Below are the code and all the weights of a small trained network. Each question names an input and a target symbol and asks about switching units off, where a switched-off unit gives its printed mean instead of its output.

import numpy as np


def w(rows, s, z=0):
    codes = np.array(rows[::2]) - 128.0
    scale = np.full(codes.shape[1], s)
    scale[-1] = z or s
    return codes * scale


def f(y):
    return np.maximum(y, 0)


def softmax(a):
    e = np.exp(a - a.max(-1, keepdims=True))
    return e / e.sum(-1, keepdims=True)


def log_softmax(a):
    a = a - a.max(-1, keepdims=True)
    return a - np.log(np.exp(a).sum(-1, keepdims=True))


def net(x, mask):
    ids = ['αβδεθλμπστψω'.index(c) for c in x.split()]
    T = len(ids)
    res = E[ids] + P[:T]
    u = 0
    for l in range(2):
        q, k, v = (res @ M[l].T for M in (Q, K, V))
        z = softmax(np.where(np.tri(T) > 0, q @ k.T / 2**0.5, -1e9)) @ v
        res = res + np.where(mask[u], z, O[l][:, -1]) @ O[l][:, :-1]
        u += 1
        y = f(res @ A[l][:, :-1].T + A[l][:, -1])
        res = res + np.where(mask[u : u + 4], y, B[l][:, -1]) @ B[l][:, :-1]
        u += 4
    return log_softmax(res[-1] @ U[:, :-1].T + U[:, -1])


Q, K, V, O, A, B = {}, {}, {}, {}, {}, {}
E = w([
[78,116,159,195,90,253],'α',
[143,102,106,108,151,110],'β',
[147,99,135,136,158,109],'δ',
[136,130,132,148,139,87],'ε',
[148,128,154,149,155,99],'θ',
[143,81,101,113,128,103],'λ',
[141,80,107,119,149,102],'μ',
[87,94,181,25,172,161],'π',
[162,95,127,137,166,116],'σ',
[164,136,136,148,158,114],'τ',
[205,176,78,107,68,136],'ψ',
[91,168,73,108,122,56],'ω',
],0.013)
P = w([
[255,5,60,161,189,101],'0',
[110,33,80,79,89,57],'1',
[118,128,122,68,82,67],'2',
[123,190,165,85,78,71],'3',
[117,217,170,89,89,86],'4',
[105,227,154,89,99,106],'5',
],0.0072)
Q[0] = w([
[75,164,123,114,160,233],'0.h1',
[179,166,108,148,4,210],'0.h1',
],0.0042)
K[0] = w([
[101,189,170,109,126,200],'0.h1',
[119,200,94,162,1,147],'0.h1',
],0.0048)
V[0] = w([
[102,107,140,98,176,47],'0.h1',
[2,124,204,100,128,206],'0.h1',
],0.0085)
O[0] = w([
[149,106,128,114,170,18,208],'0.h1',
[2,207,220,184,135,71,2],'0.h1',
],0.0085,0.0037)
A[0] = w([
[115,237,147,242,106,103,253],'0.n1',
[219,135,43,89,61,176,112],'0.n2',
[15,254,249,134,96,135,72],'0.n3',
[120,130,86,106,78,117,93],'0.n4',
],0.0066,0.0032)
B[0] = w([
[158,2,151,29,24,126,155],'0.n1',
[60,233,203,159,139,88,254],'0.n2',
[2,169,8,216,175,82,183],'0.n3',
[159,197,137,152,103,114,151],'0.n4',
],0.0077,0.0084)
Q[1] = w([
[139,144,180,163,106,246],'1.h1',
[96,199,169,105,94,53],'1.h1',
],0.011)
K[1] = w([
[169,249,255,104,98,142],'1.h1',
[111,111,40,195,91,245],'1.h1',
],0.0084)
V[1] = w([
[64,53,34,234,176,221],'1.h1',
[151,170,121,177,2,204],'1.h1',
],0.0049)
O[1] = w([
[95,166,140,254,107,147,28],'1.h1',
[91,121,193,151,222,198,3],'1.h1',
],0.0085,0.0033)
A[1] = w([
[137,186,164,188,128,177,2],'1.n1',
[133,143,150,155,253,161,101],'1.n2',
[91,95,94,254,118,174,30],'1.n3',
[111,181,79,193,79,89,140],'1.n4',
],0.0088,0.0062)
B[1] = w([
[101,163,37,95,2,153,161],'1.n1',
[186,30,159,120,61,147,162],'1.n2',
[135,143,191,80,102,26,212],'1.n3',
[241,74,126,107,243,226,254],'1.n4',
],0.0099,0.005)
U = w([
[115,135,136,129,41,121,37],'α',
[127,132,117,116,105,158,49],'β',
[70,230,83,127,177,113,117],'δ',
[129,129,124,121,115,148,36],'ε',
[46,255,127,96,70,22,126],'θ',
[123,143,123,123,114,145,50],'λ',
[244,65,135,62,102,144,183],'μ',
[120,106,209,161,154,119,168],'π',
[132,135,140,143,115,133,68],'σ',
[132,125,139,144,113,156,91],'τ',
[117,115,117,135,103,233,253],'ψ',
[133,132,101,134,198,198,113],'ω',
],0.0083,0.0048)

Each question gives the input, a string of symbols that net reads in full, and the target symbol t.
The units are the heads (2 rows each of Q, K, V and O) and the neurons (one row each of A and B). Each row of codes is followed by its name. A weight is (code - 128) times the scale printed after its matrix; where a second scale follows, it is the last column's (O, A, B and U).
mask holds one flag per unit, layer by layer, with each layer's heads first. A switched-off unit (its flag False) gives its mean, the last column of its rows in O or B, instead of its output. The means were averaged over made-up inputs and are rounded, as every weight is.
A unit's drop is (log p(t) with every unit on - log p(t) with that unit switched off) / (log p(t) with every unit on - log p(t) with every unit switched off).
unit that matters most: the unit with the biggest drop
k most important neurons: the k neurons with the biggest drops, biggest first
top k neurons in layer l: the k neurons of layer l with the biggest drops, biggest first
drop of u: that unit's drop, to one decimal
input π ψ ψ τ π π, target δ: 3 most important neurons : 0.n3, 0.n2, 1.n2
input ψ π ψ, target θ: top neuron in layer 1 : 1.n4
input π π π λ π ψ, target μ: 3 most important neurons : 1.n4, 0.n2, 0.n1
input π ψ ψ, target θ: 2 most important neurons : 0.n2, 0.n3
input π α ψ, target ψ: 2 most important neurons : 1.n4, 1.n1
input λ π δ α, target π: 4 most important neurons : 1.n4, 1.n3, 0.n1, 0.n3
input ψ τ α π α, target θ: 2 most important neurons : 1.n3, 0.n3
input π π π β ε, target μ: 3 most important neurons : 1.n4, 0.n1, 0.n2
input π π π δ θ, target μ: 2 most important neurons : 1.n4, 0.n1
input ψ π σ π, target θ: 2 most important neurons : 0.n2, 1.n4
input π α α, target θ: 3 most important neurons : 1.n3, 1.n1, 0.n1
input ψ π π ω, target μ: 2 most important neurons : 0.n2, 1.n4
input π ω α μ ψ, target ψ: top 2 neurons in layer 0 : 0.n3, 0.n2
input λ π π δ π, target δ: unit that matters most : 0.h1
input π ψ π π π, target ω: top 2 neurons in layer 0 : 0.n3, 0.n2
input π π β δ θ, target μ: top 2 neurons in layer 0 : 0.n2, 0.n1
input δ π π π β π, target ω: top 2 neurons in layer 1 : 1.n4, 1.n3
input π σ α π π π, target π: drop of 0.n1 : 0.1
input π π α, target π: drop of 0.h1 : 0.9
input π π ε, target μ: unit that matters most : 1.h1
input τ ψ π α π π, target π: drop of 1.h1 : 1.4
